Here is a tiny trained network, its code and every weight. The questions are about switching its units off for an input and a class, where a switched-off unit gives its printed mean instead of its output.

import numpy as np


def w(rows, s, z=0):
    codes = np.array(rows[::2]) - 128.0
    scale = np.full(codes.shape[1], s)
    scale[-1] = z or s
    return codes * scale


def f(y):
    return np.maximum(y, 0)


def log_softmax(a):
    a = a - a.max(-1, keepdims=True)
    return a - np.log(np.exp(a).sum(-1, keepdims=True))


def net(x, mask):
    res = np.array(x, float).reshape(1, 7) / 4 @ E
    y = f(res @ A[0][:, :-1].T + A[0][:, -1])
    res = res + np.where(mask, y, B[0][:, -1]) @ B[0][:, :-1]
    return log_softmax(res[-1] @ U[:, :-1].T + U[:, -1])


A, B = {}, {}
E = w([
[128,128,128],'x0',
[56,198,68],'x1',
[129,129,127],'x2',
[204,209,122],'x3',
[164,89,2],'x4',
[128,128,128],'x5',
[128,128,126],'x6',
],0.0074)
A[0] = w([
[124,133,113,102],'N0',
[188,68,105,142],'N1',
[133,130,139,117],'N2',
[134,123,159,170],'N3',
[119,138,133,127],'N4',
[130,131,128,92],'N5',
[182,179,126,166],'N6',
[90,165,108,158],'N7',
[105,142,45,88],'N8',
[97,154,35,37],'N9',
[118,118,83,170],'N10',
[98,99,126,227],'N11',
[186,70,106,135],'N12',
[209,208,125,176],'N13',
[138,137,168,169],'N14',
[59,59,129,254],'N15',
[135,124,150,144],'N16',
[168,90,120,170],'N17',
[171,98,251,220],'N18',
[77,177,152,130],'N19',
[153,151,128,148],'N20',
[155,120,124,109],'N21',
[76,179,160,171],'N22',
[128,155,141,117],'N23',
[108,148,138,124],'N24',
[72,183,148,136],'N25',
],0.017,0.0034)
B[0] = w([
[124,141,142,136],'N0',
[213,60,91,189],'N1',
[126,139,129,136],'N2',
[124,159,151,161],'N3',
[120,120,117,138],'N4',
[130,131,130,128],'N5',
[151,195,55,187],'N6',
[38,132,127,171],'N7',
[150,206,194,185],'N8',
[117,216,214,188],'N9',
[166,128,181,169],'N10',
[126,98,191,171],'N11',
[208,72,74,185],'N12',
[148,234,15,216],'N13',
[94,165,121,170],'N14',
[114,36,254,209],'N15',
[127,149,143,149],'N16',
[201,99,107,173],'N17',
[138,246,246,250],'N18',
[65,79,77,178],'N19',
[139,157,97,155],'N20',
[154,136,112,144],'N21',
[39,79,86,188],'N22',
[99,136,107,148],'N23',
[108,113,106,147],'N24',
[48,70,90,182],'N25',
],0.038,0.011)
U = w([
[129,160,249,215],'0',
[140,255,141,218],'1',
[211,17,155,95],'2',
[218,128,39,97],'3',
[51,36,146,8],'4',
[62,144,23,66],'5',
],0.005,0.0019)

Each question gives the input, the list of numbers given to net, and the class t.
The units are the neurons (one row each of A and B). Each row of codes is followed by its name. A weight is (code - 128) times the scale printed after its matrix; where a second scale follows, it is the last column's (A, B and U).
mask holds one flag per neuron, in row order. A switched-off neuron (its flag False) gives its mean, the last column of its row in B, instead of its output. The means were averaged over made-up inputs and are rounded, as every weight is.
A unit's drop is (log p(t) with every unit on - log p(t) with that unit switched off) / (log p(t) with every unit on - log p(t) with every unit switched off).
The circuit of an input: a set's keep is (log p(t) with only the set's units on - log p(t) with every unit switched off) / (log p(t) with every unit on - log p(t) with every unit switched off). Starting from the 12 units with the biggest drops (on a tie, the unit counted first), units are removed one at a time, each time the one whose removal leaves the highest keep (on an exact tie, the one counted first), for as long as the keep stays at least 0.8.
circuit, biggest first: the units of the circuit, biggest drop first
top k neurons: the k neurons with the biggest drops, biggest first
drop when u is switched off: that unit's drop, to one decimal
input [0,6,3,0,1,-6,3], class 0: circuit, biggest first => N13
input [4,1,2,2,0,-3,3], class 5: top 3 neurons => N18; N9; N8
input [-1,1,0,-4,1,-7,7], class 0: top 2 neurons => N1; N12
input [8,5,-4,-5,1,-4,8], class 0: top 2 neurons => N9; N8
input [-3,0,-4,-6,7,-6,0], class 2: top 3 neurons => N18; N1; N12
input [-5,2,4,0,3,-2,2], class 0: top 2 neurons => N13; N6
input [-5,0,0,-2,8,7,-6], class 2: top 3 neurons => N18; N1; N12
input [6,1,8,-2,5,1,0], class 0: top 2 neurons => N9; N8
input [1,1,8,-8,-4,5,6], class 4: drop when N9 is switched off => 0.1
input [-4,-5,0,1,2,-3,6], class 3: drop when N15 is switched off => 0.2
input [-2,1,3,2,-1,7,8], class 5: drop when N18 is switched off => 0.4
input [-4,0,5,2,8,-4,-6], class 3: top 3 neurons => N18; N1; N12
